Here is a tiny trained network, its code and every weight. The questions are about switching its units off for an input and a target symbol, where a switched-off unit gives its printed mean instead of its output.

import numpy as np


def w(rows, s, z=0):
    codes = np.array(rows[::2]) - 128.0
    scale = np.full(codes.shape[1], s)
    scale[-1] = z or s
    return codes * scale


def norm(h):
    return h / np.sqrt((h * h).mean(-1, keepdims=True) + 1e-5)


def f(y):
    return np.maximum(y, 0)


def softmax(a):
    e = np.exp(a - a.max(-1, keepdims=True))
    return e / e.sum(-1, keepdims=True)


def log_softmax(a):
    a = a - a.max(-1, keepdims=True)
    return a - np.log(np.exp(a).sum(-1, keepdims=True))


def net(x, mask):
    ids = ['ΓΞΨΩαβζμπστ'.index(c) for c in x.split()]
    T = len(ids)
    res = E[ids] + P[:T]
    u = 0
    for l in range(3):
        r = norm(res)
        for j in range(2):
            rows = slice(3 * j, 3 * j + 3)
            q, k, v = (r @ M[l][rows].T for M in (Q, K, V))
            z = softmax(np.where(np.tri(T) > 0, q @ k.T / 3**0.5, -1e9)) @ v
            o = O[l][rows]
            res = res + np.where(mask[u + j], z, o[:, -1]) @ o[:, :-1]
        u += 2
        y = f(norm(res) @ A[l][:, :-1].T + A[l][:, -1])
        res = res + np.where(mask[u : u + 4], y, B[l][:, -1]) @ B[l][:, :-1]
        u += 4
    return log_softmax(norm(res)[-1] @ U[:, :-1].T + U[:, -1])


Q, K, V, O, A, B = {}, {}, {}, {}, {}, {}
E = w([
[138,155,121],'Γ',
[207,143,147],'Ξ',
[168,111,121],'Ψ',
[143,94,124],'Ω',
[143,104,139],'α',
[157,197,115],'β',
[183,108,116],'ζ',
[111,157,152],'μ',
[36,131,6],'π',
[153,85,99],'σ',
[117,152,141],'τ',
],0.012)
P = w([
[148,98,3],'0',
[178,233,162],'1',
[206,125,146],'2',
[188,53,174],'3',
[153,57,189],'4',
[105,116,212],'5',
[137,84,191],'6',
[107,81,194],'7',
[152,88,112],'8',
[82,31,222],'9',
],0.0022)
Q[0] = w([
[163,127,102],'0.h1',
[179,148,140],'0.h1',
[43,110,227],'0.h1',
[2,173,129],'0.h2',
[34,190,198],'0.h2',
[110,58,104],'0.h2',
],0.0084)
K[0] = w([
[161,87,84],'0.h1',
[148,133,49],'0.h1',
[190,226,143],'0.h1',
[71,255,143],'0.h2',
[117,193,176],'0.h2',
[74,98,83],'0.h2',
],0.0086)
V[0] = w([
[79,161,3],'0.h1',
[157,210,111],'0.h1',
[127,97,160],'0.h1',
[197,59,155],'0.h2',
[140,137,120],'0.h2',
[187,105,67],'0.h2',
],0.0047)
O[0] = w([
[32,206,67,124],'0.h1',
[174,196,67,151],'0.h1',
[85,76,188,118],'0.h1',
[56,166,253,254],'0.h2',
[129,149,126,144],'0.h2',
[30,241,152,252],'0.h2',
],0.0039,0.0022)
A[0] = w([
[60,170,120,118],'0.n1',
[49,228,89,167],'0.n2',
[233,151,132,89],'0.n3',
[150,121,5,5],'0.n4',
],0.0028)
B[0] = w([
[164,135,149,157],'0.n1',
[232,2,40,254],'0.n2',
[152,98,48,191],'0.n3',
[142,16,106,135],'0.n4',
],0.0038,0.0015)
Q[1] = w([
[197,160,75],'1.h1',
[254,181,119],'1.h1',
[6,63,150],'1.h1',
[108,205,157],'1.h2',
[114,32,125],'1.h2',
[148,75,212],'1.h2',
],0.0063)
K[1] = w([
[119,20,199],'1.h1',
[206,17,196],'1.h1',
[91,247,37],'1.h1',
[127,197,147],'1.h2',
[92,3,146],'1.h2',
[29,41,160],'1.h2',
],0.0048)
V[1] = w([
[24,113,103],'1.h1',
[89,151,119],'1.h1',
[72,170,112],'1.h1',
[181,86,145],'1.h2',
[131,73,255],'1.h2',
[116,15,201],'1.h2',
],0.0048)
O[1] = w([
[93,234,108,1],'1.h1',
[118,139,133,75],'1.h1',
[149,158,104,51],'1.h1',
[136,128,102,201],'1.h2',
[164,254,66,138],'1.h2',
[136,214,117,137],'1.h2',
],0.0031,0.0019)
A[1] = w([
[249,165,67,186],'1.n1',
[105,43,178,137],'1.n2',
[189,103,43,250],'1.n3',
[2,128,190,108],'1.n4',
],0.0039,0.0027)
B[1] = w([
[88,19,184,250],'1.n1',
[55,255,212,190],'1.n2',
[79,236,252,253],'1.n3',
[254,210,105,144],'1.n4',
],0.0031,0.0035)
Q[2] = w([
[93,125,42],'2.h1',
[89,92,5],'2.h1',
[96,114,16],'2.h1',
[115,113,56],'2.h2',
[93,142,87],'2.h2',
[109,78,74],'2.h2',
],0.017)
K[2] = w([
[148,145,208],'2.h1',
[142,174,225],'2.h1',
[141,155,249],'2.h1',
[159,147,201],'2.h2',
[132,127,192],'2.h2',
[186,151,177],'2.h2',
],0.016)
V[2] = w([
[227,110,230],'2.h1',
[9,160,161],'2.h1',
[247,159,55],'2.h1',
[146,217,151],'2.h2',
[115,89,254],'2.h2',
[163,168,84],'2.h2',
],0.0089)
O[2] = w([
[206,115,254,1],'2.h1',
[136,232,78,166],'2.h1',
[62,51,176,112],'2.h1',
[88,155,190,94],'2.h2',
[188,169,148,54],'2.h2',
[73,101,143,135],'2.h2',
],0.0093,0.0055)
A[2] = w([
[214,90,159,253],'2.n1',
[160,215,24,164],'2.n2',
[30,3,207,205],'2.n3',
[139,12,54,140],'2.n4',
],0.0043,0.0036)
B[2] = w([
[60,84,39,223],'2.n1',
[81,22,168,254],'2.n2',
[130,170,40,237],'2.n3',
[253,139,107,208],'2.n4',
],0.0059,0.0035)
U = w([
[110,117,113,66],'Γ',
[146,75,200,239],'Ξ',
[189,152,144,186],'Ψ',
[62,178,145,25],'Ω',
[65,224,199,128],'α',
[58,44,182,235],'β',
[176,141,153,172],'ζ',
[222,28,63,58],'μ',
[111,128,104,60],'π',
[168,250,28,4],'σ',
[132,76,89,61],'τ',
],0.012,0.0036)

Each question gives the input, a string of symbols that net reads in full, and the target symbol t.
The units are the heads (3 rows each of Q, K, V and O) and the neurons (one row each of A and B). Each row of codes is followed by its name. A weight is (code - 128) times the scale printed after its matrix; where a second scale follows, it is the last column's (O, A, B and U).
mask holds one flag per unit, layer by layer, with each layer's heads first. A switched-off unit (its flag False) gives its mean, the last column of its rows in O or B, instead of its output. The means were averaged over made-up inputs and are rounded, as every weight is.
A unit's drop is (log p(t) with every unit on - log p(t) with that unit switched off) / (log p(t) with every unit on - log p(t) with every unit switched off).
The circuit of an input: a set's keep is (log p(t) with only the set's units on - log p(t) with every unit switched off) / (log p(t) with every unit on - log p(t) with every unit switched off). Starting from the 12 units with the biggest drops (on a tie, the unit counted first), units are removed one at a time, each time the one whose removal leaves the highest keep (on an exact tie, the one counted first), for as long as the keep stays at least 0.8.
circuit, biggest first: the units of the circuit, biggest drop first
top k neurons: the k neurons with the biggest drops, biggest first
top k neurons in layer l: the k neurons of layer l with the biggest drops, biggest first
which heads matter: for each layer, one digit per head in row order, 1 if its drop is at least 0.15 and else 0, layers parted by /
drop when u is switched off: that unit's drop, to one decimal
input Ξ α σ τ Ω, target Ξ: circuit, biggest first -> [2.h1]
input μ β Ψ σ Ξ σ α, target μ: which heads matter -> 11 / 01 / 11
input β Ξ τ Ξ σ β σ ζ Γ τ, target β: circuit, biggest first -> [2.h1, 0.h2]
input Ξ ζ Γ β σ, target Ξ: which heads matter -> 00 / 00 / 10
input α Ψ μ σ Ψ Ψ, target α: which heads matter -> 01 / 01 / 00
input β Γ μ, target β: which heads matter -> 10 / 00 / 10
input Ξ Γ β, target Ξ: which heads matter -> 00 / 00 / 10
input α μ Ξ τ Ψ σ β, target α: circuit, biggest first -> [1.h2, 0.h2, 2.h2]
input σ μ σ π, target σ: top 2 neurons in layer 0 -> [0.n3, 0.n4]
input α ζ α, target α: circuit, biggest first -> [0.h2, 1.h2, 2.h2]
input α β α μ β σ σ μ Ψ β, target α: circuit, biggest first -> [0.h2, 1.h2, 2.h2]
input μ β β σ β ζ Ω, target μ: top 2 neurons -> [0.n2, 1.n3]
input σ σ β β σ μ σ Ξ μ, target σ: which heads matter -> 00 / 01 / 10
input β Ξ Ω, target β: circuit, biggest first -> [2.h1]
input μ Ψ τ μ, target μ: which heads matter -> 11 / 01 / 00
input α β Ξ β μ Ψ σ β μ Ξ, target α: top 2 neurons -> [1.n3, 1.n1]
input σ β σ σ α, target σ: drop when 2.h1 is switched off -> 0.5
input α α Γ σ β Ψ ζ, target α: drop when 0.n1 is switched off -> 0.0
input α σ β β σ τ Ψ β τ σ, target α: drop when 1.h1 is switched off -> 0.2
input σ σ ζ, target σ: top neuron -> [1.n3]
